Below are the code and all the weights of a small trained network. Each question names an input and a target symbol and asks about switching units off, where a switched-off unit gives its printed mean instead of its output.

import numpy as np


def w(rows, s, z=0):
    codes = np.array(rows[::2]) - 128.0
    scale = np.full(codes.shape[1], s)
    scale[-1] = z or s
    return codes * scale


def norm(h):
    return h / np.sqrt((h * h).mean(-1, keepdims=True) + 1e-5)


def f(y):
    return np.maximum(y, 0)


def softmax(a):
    e = np.exp(a - a.max(-1, keepdims=True))
    return e / e.sum(-1, keepdims=True)


def log_softmax(a):
    a = a - a.max(-1, keepdims=True)
    return a - np.log(np.exp(a).sum(-1, keepdims=True))


def net(x, mask):
    ids = ['ΠΣαβεξψω'.index(c) for c in x.split()]
    T = len(ids)
    res = E[ids] + P[:T]
    u = 0
    for l in range(2):
        q, k, v = (norm(res) @ M[l].T for M in (Q, K, V))
        z = softmax(np.where(np.tri(T) > 0, q @ k.T / 2**0.5, -1e9)) @ v
        res = res + np.where(mask[u], z, O[l][:, -1]) @ O[l][:, :-1]
        u += 1
        y = f(norm(res) @ A[l][:, :-1].T + A[l][:, -1])
        res = res + np.where(mask[u : u + 24], y, B[l][:, -1]) @ B[l][:, :-1]
        u += 24
    return log_softmax(norm(res)[-1] @ U[:, :-1].T + U[:, -1])


Q, K, V, O, A, B = {}, {}, {}, {}, {}, {}
E = w([
[80,75,181,129,192,72,131],'Π',
[95,130,117,6,56,54,138],'Σ',
[96,110,189,86,154,137,219],'α',
[81,95,128,50,102,159,154],'β',
[41,151,195,89,145,140,187],'ε',
[198,56,103,140,172,86,170],'ξ',
[80,180,176,125,167,136,64],'ψ',
[191,180,252,116,104,134,193],'ω',
],0.019)
P = w([
[138,153,89,160,71,168,122],'0',
[149,89,111,51,223,134,143],'1',
[37,140,90,163,57,67,183],'2',
[133,80,197,92,115,143,164],'3',
[171,165,108,44,188,136,120],'4',
[64,182,129,184,101,38,166],'5',
[155,45,234,127,92,119,139],'6',
[167,163,110,42,198,111,110],'7',
[103,203,157,233,160,22,138],'8',
[188,32,254,181,75,78,105],'9',
[159,147,112,45,203,131,120],'10',
],0.018)
Q[0] = w([
[85,8,197,231,22,99,198],'0.h1',
[72,218,24,252,81,191,74],'0.h1',
],0.025)
K[0] = w([
[89,251,46,65,137,3,142],'0.h1',
[74,171,82,160,210,241,252],'0.h1',
],0.031)
V[0] = w([
[145,127,154,69,85,46,46],'0.h1',
[100,48,124,161,114,254,80],'0.h1',
],0.0065)
O[0] = w([
[135,160,100,93,118,22,17,196],'0.h1',
[109,90,52,180,155,255,80,2],'0.h1',
],0.0035,0.0047)
A[0] = w([
[77,187,104,63,176,121,85,15],'0.n1',
[113,170,72,177,106,62,173,94],'0.n2',
[91,146,105,161,92,107,50,115],'0.n3',
[98,207,93,177,159,89,171,83],'0.n4',
[174,209,89,88,214,223,21,39],'0.n5',
[146,75,217,157,143,216,57,103],'0.n6',
[98,116,88,202,132,143,176,126],'0.n7',
[155,184,97,77,24,198,59,75],'0.n8',
[69,191,163,133,156,159,85,95],'0.n9',
[75,134,121,130,34,87,148,93],'0.n10',
[167,25,168,141,75,178,97,91],'0.n11',
[116,114,155,78,150,39,96,110],'0.n12',
[197,82,129,112,124,78,110,151],'0.n13',
[148,139,94,106,158,193,121,126],'0.n14',
[122,105,36,21,252,134,75,93],'0.n15',
[154,48,205,46,149,138,87,129],'0.n16',
[194,142,147,4,226,141,124,153],'0.n17',
[100,105,122,141,112,90,96,84],'0.n18',
[87,67,157,140,95,80,78,67],'0.n19',
[195,131,72,165,98,146,118,3],'0.n20',
[202,157,215,101,50,156,65,107],'0.n21',
[212,179,136,114,124,189,118,23],'0.n22',
[136,69,144,136,214,133,91,85],'0.n23',
[94,130,73,126,171,117,121,87],'0.n24',
],0.014,0.0061)
B[0] = w([
[67,101,169,110,99,122,80,157],'0.n1',
[132,86,199,98,111,166,77,162],'0.n2',
[122,183,112,143,123,156,124,136],'0.n3',
[162,142,173,113,186,128,93,159],'0.n4',
[55,190,173,213,91,157,146,151],'0.n5',
[47,107,140,133,83,141,83,148],'0.n6',
[119,147,155,93,121,117,191,145],'0.n7',
[187,128,113,87,121,155,184,138],'0.n8',
[119,158,149,129,141,79,146,147],'0.n9',
[164,183,155,107,167,147,147,171],'0.n10',
[138,56,140,101,139,93,107,155],'0.n11',
[128,126,158,138,157,134,209,213],'0.n12',
[164,133,124,128,198,103,164,181],'0.n13',
[149,161,141,103,174,138,144,147],'0.n14',
[140,191,69,73,197,138,5,208],'0.n15',
[141,106,195,26,81,22,125,228],'0.n16',
[124,188,79,71,128,88,171,254],'0.n17',
[112,126,113,141,146,141,138,138],'0.n18',
[108,134,161,137,174,147,181,154],'0.n19',
[73,78,152,62,150,104,189,131],'0.n20',
[164,202,136,153,87,122,100,167],'0.n21',
[147,165,178,92,98,122,158,134],'0.n22',
[103,136,116,128,127,124,173,156],'0.n23',
[150,129,155,130,124,146,122,136],'0.n24',
],0.031,0.016)
Q[1] = w([
[145,74,195,227,159,249,146],'1.h1',
[181,211,17,167,25,167,128],'1.h1',
],0.018)
K[1] = w([
[88,122,23,57,88,254,169],'1.h1',
[103,152,153,49,148,126,45],'1.h1',
],0.027)
V[1] = w([
[84,219,175,150,99,89,89],'1.h1',
[2,129,133,145,161,127,190],'1.h1',
],0.045)
O[1] = w([
[94,112,181,168,104,254,202,250],'1.h1',
[60,87,175,170,222,87,163,210],'1.h1',
],0.024,0.013)
A[1] = w([
[117,100,121,176,157,182,118,98],'1.n1',
[95,131,104,180,158,86,103,88],'1.n2',
[123,83,102,80,127,176,141,146],'1.n3',
[152,141,2,141,140,98,102,7],'1.n4',
[80,115,173,155,56,75,57,133],'1.n5',
[103,43,96,102,117,126,147,121],'1.n6',
[142,172,150,118,144,157,145,149],'1.n7',
[147,136,109,98,86,185,102,80],'1.n8',
[201,167,103,126,150,130,139,142],'1.n9',
[202,141,163,152,160,104,100,137],'1.n10',
[130,89,162,146,73,149,126,117],'1.n11',
[135,122,156,153,200,181,125,77],'1.n12',
[98,116,167,166,96,159,122,163],'1.n13',
[118,126,103,106,102,107,74,2],'1.n14',
[127,57,138,128,49,155,104,88],'1.n15',
[79,152,124,107,193,110,140,93],'1.n16',
[140,115,84,71,177,109,84,106],'1.n17',
[173,34,68,115,116,107,157,102],'1.n18',
[140,90,120,151,39,163,126,20],'1.n19',
[114,139,90,144,98,60,92,24],'1.n20',
[109,129,132,158,94,111,185,118],'1.n21',
[90,112,76,124,180,94,101,71],'1.n22',
[108,116,148,140,139,174,159,79],'1.n23',
[151,104,79,93,132,109,110,123],'1.n24',
],0.032,0.0069)
B[1] = w([
[201,99,131,164,102,100,114,142],'1.n1',
[93,135,144,91,78,101,133,157],'1.n2',
[80,142,104,149,113,124,106,157],'1.n3',
[170,159,127,125,171,254,87,150],'1.n4',
[95,87,67,177,141,114,146,148],'1.n5',
[88,139,105,131,163,127,96,142],'1.n6',
[157,110,138,102,97,86,142,216],'1.n7',
[173,113,180,134,133,75,135,163],'1.n8',
[103,137,162,99,177,122,154,186],'1.n9',
[104,136,85,96,100,146,143,184],'1.n10',
[87,106,96,98,88,148,133,154],'1.n11',
[107,196,96,126,104,143,102,177],'1.n12',
[171,82,110,118,167,113,126,164],'1.n13',
[124,152,147,133,151,182,94,140],'1.n14',
[105,72,66,107,126,164,101,142],'1.n15',
[125,89,118,145,109,180,78,254],'1.n16',
[159,83,103,211,114,102,141,212],'1.n17',
[97,104,55,122,97,105,154,141],'1.n18',
[107,62,80,122,118,150,54,143],'1.n19',
[148,109,133,101,141,186,177,150],'1.n20',
[173,161,140,106,154,130,112,166],'1.n21',
[155,175,132,92,127,129,188,179],'1.n22',
[113,150,108,148,110,70,108,174],'1.n23',
[82,165,113,158,142,120,134,168],'1.n24',
],0.071,0.02)
U = w([
[115,103,216,157,235,97,76,245],'Π',
[180,223,212,47,115,103,196,162],'Σ',
[34,253,109,91,92,166,94,98],'α',
[180,191,82,93,222,219,133,195],'β',
[209,220,105,152,144,30,11,29],'ε',
[98,156,38,143,120,41,214,3],'ξ',
[138,158,185,206,84,202,197,194],'ψ',
[174,56,134,78,75,196,73,124],'ω',
],0.0079,0.0023)

Each question gives the input, a string of symbols that net reads in full, and the target symbol t.
The units are the heads (2 rows each of Q, K, V and O) and the neurons (one row each of A and B). Each row of codes is followed by its name. A weight is (code - 128) times the scale printed after its matrix; where a second scale follows, it is the last column's (O, A, B and U).
mask holds one flag per unit, layer by layer, with each layer's heads first. A switched-off unit (its flag False) gives its mean, the last column of its rows in O or B, instead of its output. The means were averaged over made-up inputs and are rounded, as every weight is.
A unit's drop is (log p(t) with every unit on - log p(t) with that unit switched off) / (log p(t) with every unit on - log p(t) with every unit switched off).
The circuit of an input: a set's keep is (log p(t) with only the set's units on - log p(t) with every unit switched off) / (log p(t) with every unit on - log p(t) with every unit switched off). Starting from the 12 units with the biggest drops (on a tie, the unit counted first), units are removed one at a time, each time the one whose removal leaves the highest keep (on an exact tie, the one counted first), for as long as the keep stays at least 0.8.
units of the circuit, in order: the units of the circuit, biggest drop first
top k neurons: the k neurons with the biggest drops, biggest first
top k neurons in layer l: the k neurons of layer l with the biggest drops, biggest first
input α ψ ψ β Σ α ω ξ ω ψ, target ω: top 2 neurons	0.n6, 0.n16
input ξ Σ Σ α ξ β ξ β, target β: top 2 neurons in layer 0	0.n15, 0.n17
input α ξ α α α, target ξ: units of the circuit, in order	0.n17, 1.n17, 0.n15, 1.n4
input α α α Σ α, target ξ: top 4 neurons	0.n17, 1.n17, 0.n15, 0.n12
input α ξ α Π ξ Σ ε ξ, target β: top 2 neurons	0.n15, 1.n16
input ξ β α α α α α ε ψ ω α, target Σ: units of the circuit, in order	1.h1, 1.n8, 1.n16
input β α α ε Σ ξ ξ β α ξ ε, target β: top 3 neurons	0.n21, 0.n15, 0.n17
input α ξ Σ, target α: top 2 neurons in layer 1	1.n12, 1.n16
input ξ α Σ α α α α α α Σ ε, target ω: units of the circuit, in order	1.n16
input ξ ξ α ξ ε ξ ψ ξ ω ψ ψ, target Σ: top 2 neurons in layer 0	0.n17, 0.n4
input Π ψ ξ ε ω ψ, target Π: top 3 neurons	0.n17, 0.n15, 0.n2
input α α Σ ψ Σ ξ ψ, target ξ: top 2 neurons	1.n5, 0.n6
input ψ α β, target ψ: top 4 neurons in layer 0	0.n5, 0.n8, 0.n2, 0.n10
input α ω β, target α: top neuron in layer 0	0.n17
input β ξ ψ Σ ξ, target α: units of the circuit, in order	1.h1, 0.n15, 1.n12
input ψ ξ ψ α α β, target ψ: units of the circuit, in order	1.h1, 0.n5
input ε ε Σ Σ ψ ξ, target ε: top 2 neurons	0.n16, 1.n12
input β β ξ ξ Σ, target β: top 2 neurons in layer 0	0.n15, 0.n16
input Π ψ Σ ε β, target ω: top 3 neurons	0.n15, 1.n16, 0.n16
input β α Σ, target β: top 4 neurons	0.n16, 0.n17, 0.n8, 1.n4
input ξ ω β ω α α Σ β α Σ ψ, target α: units of the circuit, in order	0.n5
input ω Σ β α ε α ξ ξ ψ, target ω: units of the circuit, in order	1.h1, 0.n21, 0.n17, 1.n19
input Σ α α, target Σ: top 2 neurons	0.n8, 0.n10
input α ξ β ω α α, target α: top 4 neurons in layer 0	0.n16, 0.n21, 0.n5, 0.n17
input ψ α ψ ξ β ψ ξ ψ Σ, target ψ: units of the circuit, in order	1.h1, 0.n5
input Σ α Σ ε ω β β β, target ε: units of the circuit, in order	0.n15, 1.n17
input ψ ξ ξ ξ β ω β Π Σ, target ψ: units of the circuit, in order	1.h1
input ξ α α ε, target ξ: top 3 neurons in layer 0	0.n6, 0.n13, 0.n17
input α ξ ξ Π ξ ξ ψ ξ ψ, target α: top 4 neurons	0.n17, 0.n7, 0.n21, 0.n5
input α β Σ Σ ψ ω β α ε ξ α, target β: top 2 neurons	0.n10, 0.n21
